Here is a tiny trained network, its code and every weight. The questions are about switching its units off for an input and a target symbol, where a switched-off unit gives its printed mean instead of its output.

import numpy as np


def w(rows, s, z=0):
    codes = np.array(rows[::2]) - 128.0
    scale = np.full(codes.shape[1], s)
    scale[-1] = z or s
    return codes * scale


def norm(h):
    return h / np.sqrt((h * h).mean(-1, keepdims=True) + 1e-5)


def f(y):
    return y / 2 * (1 + np.tanh(0.7978845608 * (y + 0.044715 * y**3)))


def softmax(a):
    e = np.exp(a - a.max(-1, keepdims=True))
    return e / e.sum(-1, keepdims=True)


def log_softmax(a):
    a = a - a.max(-1, keepdims=True)
    return a - np.log(np.exp(a).sum(-1, keepdims=True))


def net(x, mask):
    ids = ['ΔΘΞΠΦΨαβγεζηλστω'.index(c) for c in x.split()]
    T = len(ids)
    res = E[ids] + P[:T]
    r = norm(res)
    for j in range(3):
        rows = slice(2 * j, 2 * j + 2)
        q, k, v = (r @ M[0][rows].T for M in (Q, K, V))
        z = softmax(np.where(np.tri(T) > 0, q @ k.T / 2**0.5, -1e9)) @ v
        o = O[0][rows]
        res = res + np.where(mask[j], z, o[:, -1]) @ o[:, :-1]
    y = f(norm(res) @ A[0][:, :-1].T + A[0][:, -1])
    res = res + np.where(mask[3:19], y, B[0][:, -1]) @ B[0][:, :-1]
    return log_softmax(norm(res)[-1] @ U[:, :-1].T + U[:, -1])


Q, K, V, O, A, B = {}, {}, {}, {}, {}, {}
E = w([
[136,140,170,162],'Δ',
[134,86,165,179],'Θ',
[78,3,153,39],'Ξ',
[135,118,106,143],'Π',
[119,95,91,76],'Φ',
[153,84,143,119],'Ψ',
[81,219,162,53],'α',
[128,106,235,110],'β',
[151,141,119,70],'γ',
[117,40,198,120],'ε',
[125,173,120,117],'ζ',
[132,177,206,120],'η',
[118,38,106,78],'λ',
[107,130,106,25],'σ',
[94,170,119,189],'τ',
[126,119,74,106],'ω',
],0.0027)
P = w([
[151,132,116,137],'0',
[138,67,188,3],'1',
[110,131,112,147],'2',
[130,88,181,2],'3',
[89,130,110,151],'4',
[124,90,175,7],'5',
],0.0059)
Q[0] = w([
[92,123,150,94],'H1',
[245,100,176,16],'H1',
[2,130,136,127],'H2',
[113,129,150,57],'H2',
[27,129,123,134],'H3',
[243,157,196,21],'H3',
],0.027)
K[0] = w([
[113,75,122,129],'H1',
[244,127,129,113],'H1',
[5,119,128,141],'H2',
[117,111,155,62],'H2',
[52,158,122,164],'H3',
[230,158,128,130],'H3',
],0.026)
V[0] = w([
[154,135,170,138],'H1',
[163,180,53,190],'H1',
[159,177,101,191],'H2',
[109,200,120,60],'H2',
[125,65,64,68],'H3',
[139,11,166,193],'H3',
],0.012)
O[0] = w([
[134,124,187,120,128],'H1',
[80,201,164,200,106],'H1',
[62,79,89,168,2],'H2',
[167,76,153,141,195],'H2',
[198,170,68,160,125],'H3',
[150,55,160,253,78],'H3',
],0.0078,0.0073)
A[0] = w([
[7,185,158,167,54],'N1',
[172,76,70,198,131],'N2',
[180,165,69,179,127],'N3',
[100,137,147,153,83],'N4',
[72,83,89,71,106],'N5',
[132,138,119,62,84],'N6',
[106,160,12,155,123],'N7',
[31,187,78,96,11],'N8',
[157,172,152,88,116],'N9',
[128,130,121,132,100],'N10',
[37,53,142,253,14],'N11',
[88,164,44,231,43],'N12',
[128,128,83,196,77],'N13',
[6,133,113,209,5],'N14',
[137,88,214,169,100],'N15',
[143,225,136,159,98],'N16',
],0.011,0.0027)
B[0] = w([
[198,170,63,56,237],'N1',
[110,185,186,194,231],'N2',
[97,121,181,62,203],'N3',
[164,128,118,104,115],'N4',
[114,112,195,148,184],'N5',
[142,127,117,200,238],'N6',
[146,38,103,127,176],'N7',
[122,255,96,77,241],'N8',
[90,137,102,198,253],'N9',
[131,128,132,118,113],'N10',
[64,67,236,12,231],'N11',
[86,167,63,213,204],'N12',
[138,178,94,135,150],'N13',
[233,57,163,255,213],'N14',
[92,138,25,121,233],'N15',
[87,42,138,153,186],'N16',
],0.019,0.0032)
U = w([
[55,141,33,85,10],'Δ',
[35,53,123,59,34],'Θ',
[227,104,128,118,184],'Ξ',
[40,81,69,186,123],'Π',
[116,53,187,160,254],'Φ',
[124,131,44,194,149],'Ψ',
[157,145,155,10,189],'α',
[155,37,43,93,141],'β',
[92,176,137,243,149],'γ',
[189,71,110,221,147],'ε',
[74,249,132,109,127],'ζ',
[41,131,208,106,54],'η',
[195,180,223,165,32],'λ',
[205,198,54,135,101],'σ',
[170,44,185,92,93],'τ',
[74,91,168,184,204],'ω',
],0.016,0.0015)

Each question gives the input, a string of symbols that net reads in full, and the target symbol t.
The units are the heads (2 rows each of Q, K, V and O) and the neurons (one row each of A and B). Each row of codes is followed by its name. A weight is (code - 128) times the scale printed after its matrix; where a second scale follows, it is the last column's (O, A, B and U).
mask holds one flag per unit, heads first, then neurons. A switched-off unit (its flag False) gives its mean, the last column of its rows in O or B, instead of its output. The means were averaged over made-up inputs and are rounded, as every weight is.
A unit's drop is (log p(t) with every unit on - log p(t) with that unit switched off) / (log p(t) with every unit on - log p(t) with every unit switched off).
The circuit of an input: a set's keep is (log p(t) with only the set's units on - log p(t) with every unit switched off) / (log p(t) with every unit on - log p(t) with every unit switched off). Starting from the 12 units with the biggest drops (on a tie, the unit counted first), units are removed one at a time, each time the one whose removal leaves the highest keep (on an exact tie, the one counted first), for as long as the keep stays at least 0.8.
units of the circuit, in order: the units of the circuit, biggest drop first
top k neurons: the k neurons with the biggest drops, biggest first
which heads matter: for each layer, one digit per head in row order, 1 if its drop is at least 0.15 and else 0, layers parted by /
drop of u: that unit's drop, to one decimal
input ζ σ ζ β, target ζ: units of the circuit, in order : H3; H1
input λ ε α ζ, target λ: units of the circuit, in order : H3; N3
input Φ α β α α Φ, target Φ: top 2 neurons : N16; N8
input σ ζ λ β τ β, target σ: units of the circuit, in order : N11
input β ε Ξ Ψ, target β: units of the circuit, in order : H3; N15; H1
input ε ε α ζ λ, target γ: units of the circuit, in order : N2; H3
input Φ ε γ ζ, target Φ: top 2 neurons : N16; N8
input λ α Δ Δ, target λ: units of the circuit, in order : H3; N3
input Θ ε α α α τ, target Θ: units of the circuit, in order : H3; N15; N11
input σ η Ξ Ξ Π, target ε: top 3 neurons : N14; N12; N1
input Δ Φ Θ β, target Δ: units of the circuit, in order : N15; H3; N14
input Π Ξ ζ β Ξ ω, target Π: which heads matter : 110
input Ξ α ω σ, target Ξ: which heads matter : 100
input τ α ζ ε ζ Ξ, target τ: units of the circuit, in order : N8
input γ λ ζ β, target γ: top 2 neurons : N9; N11
input ζ Δ λ, target γ: units of the circuit, in order : H3; N2
input σ ε γ Ξ α Φ, target σ: top 4 neurons : N11; N9; N6; N2
input γ α λ α, target γ: top 2 neurons : N9; N11
input Δ α η ζ, target Δ: top 3 neurons : N15; N14; N11
input ε Φ α α ε ζ, target ε: units of the circuit, in order : H3
input Θ σ ε ζ, target Θ: top 3 neurons : N15; N11; N14
input β Δ τ λ β Δ, target β: drop of N2 : 0.1
input λ λ α β α λ, target λ: drop of H3 : 0.5
input α τ λ ζ Θ, target Φ: drop of N14 : 0.5
input ε λ γ, target Δ: drop of H3 : 1.0
